Here is a tiny trained network, its code and every weight. The questions are about switching its units off for an input and a class, where a switched-off unit gives its printed mean instead of its output.

import numpy as np


def w(rows, s, z=0):
    codes = np.array(rows[::2]) - 128.0
    scale = np.full(codes.shape[1], s)
    scale[-1] = z or s
    return codes * scale


def norm(h):
    return h / np.sqrt((h * h).mean(-1, keepdims=True) + 1e-5)


def f(y):
    return np.maximum(y, 0)


def log_softmax(a):
    a = a - a.max(-1, keepdims=True)
    return a - np.log(np.exp(a).sum(-1, keepdims=True))


def net(x, mask):
    res = np.array(x, float).reshape(1, 5) / 4 @ E
    u = 0
    for l in range(4):
        y = f(norm(res) @ A[l][:, :-1].T + A[l][:, -1])
        res = res + np.where(mask[u : u + 3], y, B[l][:, -1]) @ B[l][:, :-1]
        u += 3
    return log_softmax(norm(res)[-1] @ U[:, :-1].T + U[:, -1])


A, B = {}, {}
E = w([
[240,195,206,8,58,134],'x0',
[131,220,97,170,168,157],'x1',
[55,212,216,145,36,83],'x2',
[119,207,180,151,247,126],'x3',
[65,196,162,152,1,165],'x4',
],0.0052)
A[0] = w([
[167,27,57,140,47,150,189],'0.n1',
[30,142,221,201,51,234,251],'0.n2',
[57,45,253,173,201,27,106],'0.n3',
],0.005,0.0015)
B[0] = w([
[114,76,159,203,133,203,228],'0.n1',
[43,160,116,172,108,253,255],'0.n2',
[73,66,169,144,144,153,206],'0.n3',
],0.011,0.0045)
A[1] = w([
[224,31,96,132,125,137,71],'1.n1',
[3,91,125,21,111,254,111],'1.n2',
[207,91,173,169,222,109,2],'1.n3',
],0.0063,0.00091)
B[1] = w([
[66,61,184,246,159,193,183],'1.n1',
[196,96,254,19,148,7,254],'1.n2',
[223,103,102,212,102,227,178],'1.n3',
],0.0058,0.0066)
A[2] = w([
[164,125,200,48,68,119,233],'2.n1',
[150,125,110,139,103,102,37],'2.n2',
[50,254,160,119,135,150,253],'2.n3',
],0.0094,0.0021)
B[2] = w([
[159,200,59,205,66,83,242],'2.n1',
[137,254,162,95,173,97,128],'2.n2',
[206,68,145,183,51,62,254],'2.n3',
],0.0087,0.0065)
A[3] = w([
[199,114,147,127,202,174,10],'3.n1',
[163,192,165,211,35,172,213],'3.n2',
[177,86,34,172,134,254,98],'3.n3',
],0.0061,0.0011)
B[3] = w([
[123,147,109,151,142,173,165],'3.n1',
[207,71,85,103,125,80,255],'3.n2',
[87,253,186,137,123,147,206],'3.n3',
],0.012,0.0075)
U = w([
[123,67,184,202,139,229,183],'0',
[229,128,121,172,45,11,186],'1',
[72,149,25,46,140,92,1],'2',
[111,212,108,95,210,137,107],'3',
[155,229,131,119,179,144,99],'4',
[34,74,158,89,207,59,103],'5',
[177,164,88,81,160,153,62],'6',
[147,129,108,108,223,116,63],'7',
],0.011,0.0073)

Each question gives the input, the list of numbers given to net, and the class t.
The units are the neurons (one row each of A and B). Each row of codes is followed by its name. A weight is (code - 128) times the scale printed after its matrix; where a second scale follows, it is the last column's (A, B and U).
mask holds one flag per neuron, layer by layer. A switched-off neuron (its flag False) gives its mean, the last column of its row in B, instead of its output. The means were averaged over made-up inputs and are rounded, as every weight is.
A unit's drop is (log p(t) with every unit on - log p(t) with that unit switched off) / (log p(t) with every unit on - log p(t) with every unit switched off).
The circuit of an input: a set's keep is (log p(t) with only the set's units on - log p(t) with every unit switched off) / (log p(t) with every unit on - log p(t) with every unit switched off). Starting from all 12 units, units are removed one at a time, each time the one whose removal leaves the highest keep (on an exact tie, the one counted first), for as long as the keep stays at least 0.8.
circuit, biggest first: the units of the circuit, biggest drop first
most important unit: the unit with the biggest drop
k most important neurons: the k neurons with the biggest drops, biggest first
top k neurons in layer l: the k neurons of layer l with the biggest drops, biggest first
drop of u: that unit's drop, to one decimal
input [-4,-5,4,-6,-7], class 0: most important unit -> 0.n1
input [-8,3,-5,8,7], class 1: 2 most important neurons -> (2.n3 0.n1)
input [-5,-4,8,8,-6], class 5: 2 most important neurons -> (0.n3 0.n1)
input [-8,-8,3,6,0], class 5: circuit, biggest first -> (0.n1 1.n3 2.n1)
input [5,6,-5,-1,-1], class 4: circuit, biggest first -> (3.n3 2.n3)
input [5,8,-4,-5,-2], class 0: circuit, biggest first -> (0.n2 1.n1 2.n1 1.n2)
input [-3,5,0,1,-2], class 3: 2 most important neurons -> (0.n2 2.n3)
input [-4,-6,-1,4,0], class 5: 2 most important neurons -> (0.n3 0.n1)
input [-5,-2,3,5,0], class 5: 3 most important neurons -> (0.n3 1.n2 0.n1)
input [-4,-1,3,-8,2], class 0: 4 most important neurons -> (0.n1 0.n2 2.n1 2.n3)
input [0,5,-3,2,1], class 3: 3 most important neurons -> (0.n2 2.n1 3.n3)
input [-3,-6,1,-8,3], class 0: 3 most important neurons -> (0.n1 2.n3 0.n2)
input [-2,1,-5,8,0], class 3: 2 most important neurons -> (2.n3 3.n3)
input [-4,-2,0,-5,-1], class 0: circuit, biggest first -> (0.n1)
input [-7,-8,7,-7,-3], class 0: 2 most important neurons -> (0.n1 3.n2)
input [2,-5,-2,4,-6], class 0: top 2 neurons in layer 1 -> (1.n1 1.n3)
input [-4,5,1,-5,-8], class 0: drop of 1.n2 -> -0.1
input [-7,5,-6,7,1], class 3: drop of 0.n1 -> 0.2
input [-3,-6,-4,-6,-8], class 0: drop of 0.n2 -> 0.0
input [-3,7,-8,1,-2], class 4: circuit, biggest first -> (3.n3)
